[[-19 -60  37 -23  10  20 -24]
 [ 45 -31  67  13  48 -40  21]
 [ 47 -28 -69  49  23 -36  57]
 [-49  28   1  30 -36  45 -36]
 [-49  33 -36  -3 -28  -9 -46]
 [ 39  13  37 -61 -25   2  20]]
=>
[[ 39  13  37 -61 -25   2  20]
 [-49  33 -36  -3 -28  -9 -46]
 [-49  28   1  30 -36  45 -36]
 [ 47 -28 -69  49  23 -36  57]
 [ 45 -31  67  13  48 -40  21]
 [-19 -60  37 -23  10  20 -24]]

[[-42  -5 -70 -36 -13  33  -7  22  12   3]
 [-70  -5   3 -36  23  25  -7  -9 -24 -59]]
=>
[[-70  -5   3 -36  23  25  -7  -9 -24 -59]
 [-42  -5 -70 -36 -13  33  -7  22  12   3]]

[[  2   7   5   9   2  16  10   6  15   2]
 [-20  -3 -48  -8 -32  58  46  -2  54 -34]
 [ 55 -23  34 -19  68 -38  -6 -24 -45  63]
 [ -7 -16 -33 -21 -19  41  39 -14  41 -22]
 [ 83 -80 -48 -86  85  -8  58 -80 -45  66]
 [-18  18   9  19 -21  24   5  18  35 -17]
 [-32  47  66  55 -31   2 -36  46  33 -18]
 [ 49 -54 -35 -58  47   7  46 -53 -14  34]]
=>
[[ 49 -54 -35 -58  47   7  46 -53 -14  34]
 [-32  47  66  55 -31   2 -36  46  33 -18]
 [-18  18   9  19 -21  24   5  18  35 -17]
 [ 83 -80 -48 -86  85  -8  58 -80 -45  66]
 [ -7 -16 -33 -21 -19  41  39 -14  41 -22]
 [ 55 -23  34 -19  68 -38  -6 -24 -45  63]
 [-20  -3 -48  -8 -32  58  46  -2  54 -34]
 [  2   7   5   9   2  16  10   6  15   2]]

[[-24  23  20]
 [ 29 -14 -25]
 [ 72  87 -67]
 [-60 -22  52]]
=>
[[-60 -22  52]
 [ 72  87 -67]
 [ 29 -14 -25]
 [-24  23  20]]

[[-54 -56  66]
 [-44  69  66]
 [-60 -55  54]
 [ 68  78 -64]
 [-40 -67 -16]
 [ 23 -22 -65]
 [-54 -61  69]
 [-68 -75  45]
 [ 74  62 -27]
 [-62 -68  45]
 [ 39   5 -67]]
=>
[[ 39   5 -67]
 [-62 -68  45]
 [ 74  62 -27]
 [-68 -75  45]
 [-54 -61  69]
 [ 23 -22 -65]
 [-40 -67 -16]
 [ 68  78 -64]
 [-60 -55  54]
 [-44  69  66]
 [-54 -56  66]]

[[ 65 -64 -21 -66  64 -62  50 -59 -57  56 -59  63 -69]
 [ 66 -63  69 -46  57 -60 -15 -68 -66  58 -62 -10 -61]
 [-61  57  65  58 -58 -21 -59  66  -6 -34  -2 -61  64]
 [-70  67 -54  54 -69  55   0  61  67 -58  71 -19  73]
 [ 55 -71 -51 -64  43  -2  63 -61 -11  46 -11  72 -62]
 [-25 -52 -68 -71 -64  73  58 -37  73 -70  74  61 -43]
 [  9  52  65  62  64 -61 -53  47 -63  60 -62 -62  55]]
=>
[[  9  52  65  62  64 -61 -53  47 -63  60 -62 -62  55]
 [-25 -52 -68 -71 -64  73  58 -37  73 -70  74  61 -43]
 [ 55 -71 -51 -64  43  -2  63 -61 -11  46 -11  72 -62]
 [-70  67 -54  54 -69  55   0  61  67 -58  71 -19  73]
 [-61  57  65  58 -58 -21 -59  66  -6 -34  -2 -61  64]
 [ 66 -63  69 -46  57 -60 -15 -68 -66  58 -62 -10 -61]
 [ 65 -64 -21 -66  64 -62  50 -59 -57  56 -59  63 -69]]

[[ 80  66  -7 -34 -63  53 -10   9 -16 -71  59]
 [-85 -55 -15  47  64 -41  28 -26  33  71 -47]
 [  6 -19  51 -33  -4 -20 -44  49 -41  -3 -21]
 [ 30  52 -34   6 -28  46  22 -23  17 -34  48]
 [-24 -18  -9  16  19 -14  12 -14  13  23 -15]
 [-49 -73  45  -3  44 -65 -28  29 -22  55 -70]]
=>
[[-49 -73  45  -3  44 -65 -28  29 -22  55 -70]
 [-24 -18  -9  16  19 -14  12 -14  13  23 -15]
 [ 30  52 -34   6 -28  46  22 -23  17 -34  48]
 [  6 -19  51 -33  -4 -20 -44  49 -41  -3 -21]
 [-85 -55 -15  47  64 -41  28 -26  33  71 -47]
 [ 80  66  -7 -34 -63  53 -10   9 -16 -71  59]]
---
[[-14  54]
 [-12  65]
 [ -9  39]
 [ 16  73]
 [ 47 -11]]
=>
[[-14  54]
 [-12  65]
 [ -9  39]]

[[ 65   0]
 [ 65 -13]
 [-56 -36]
 [-31 -20]
 [ 25  15]]
=>
[[ 65   0]
 [ 65 -13]
 [-56 -36]]

[[-11  18 -12  -8  32]
 [ 15 -13   0   1   1]
 [ 11   8  -9  30 -71]
 [  1 -12  -5  17 -39]]
=>
[[-11  18]
 [ 15 -13]
 [ 11   8]]

[[-71 -70]
 [-46 -38]
 [-61 -74]
 [ 41  30]]
=>
[[-71 -70]
 [-46 -38]
 [-61 -74]]

[[ 18   6   7 -47 -61]
 [  4  -3 -80  -9 -52]
 [-63  40 -11 -40  35]
 [-36 -71 -84 -10  10]]
=>
[[ 18   6]
 [  4  -3]
 [-63  40]]

[[ 63  58 -62 -66  58]
 [ 49  68 -38 -63  34]
 [-44 -27  57  40 -55]
 [-57 -70  48  68 -44]
 [ 49  34 -58 -46  55]]
=>
[[ 63  58]
 [ 49  68]
 [-44 -27]]
---
[[ -5 -43  24   0 -46]
 [ 24 -49  63 -23 -42]]
=>
[[ -5 -43]
 [ 24 -49]]

[[ 20 -26  36 -54]
 [ 13 -16  46 -58]
 [ 18   1  62 -39]
 [ 17 -10  52 -42]
 [ 21 -21  41 -45]]
=>
[[ 20 -26]
 [ 13 -16]]

[[-56  28 -39  38]
 [ 65 -30   1  32]
 [  8  11  25 -26]
 [-49  50  12 -51]]
=>
[[-56  28]
 [ 65 -30]]

[[-25  85 -32]
 [-68  14 -17]]
=>
[[-25  85]
 [-68  14]]

[[ 83 -70 -79  62 -57]
 [ 24  69   9 -70 -64]
 [-46 -69  31  56  73]]
=>
[[ 83 -70]
 [ 24  69]]

[[ 32  38   1  83]
 [ 46   6 -29  57]
 [-70  25   9  26]
 [-72 -76 -40  11]
 [-33 -15  17  26]]
=>
[[32 38]
 [46  6]]
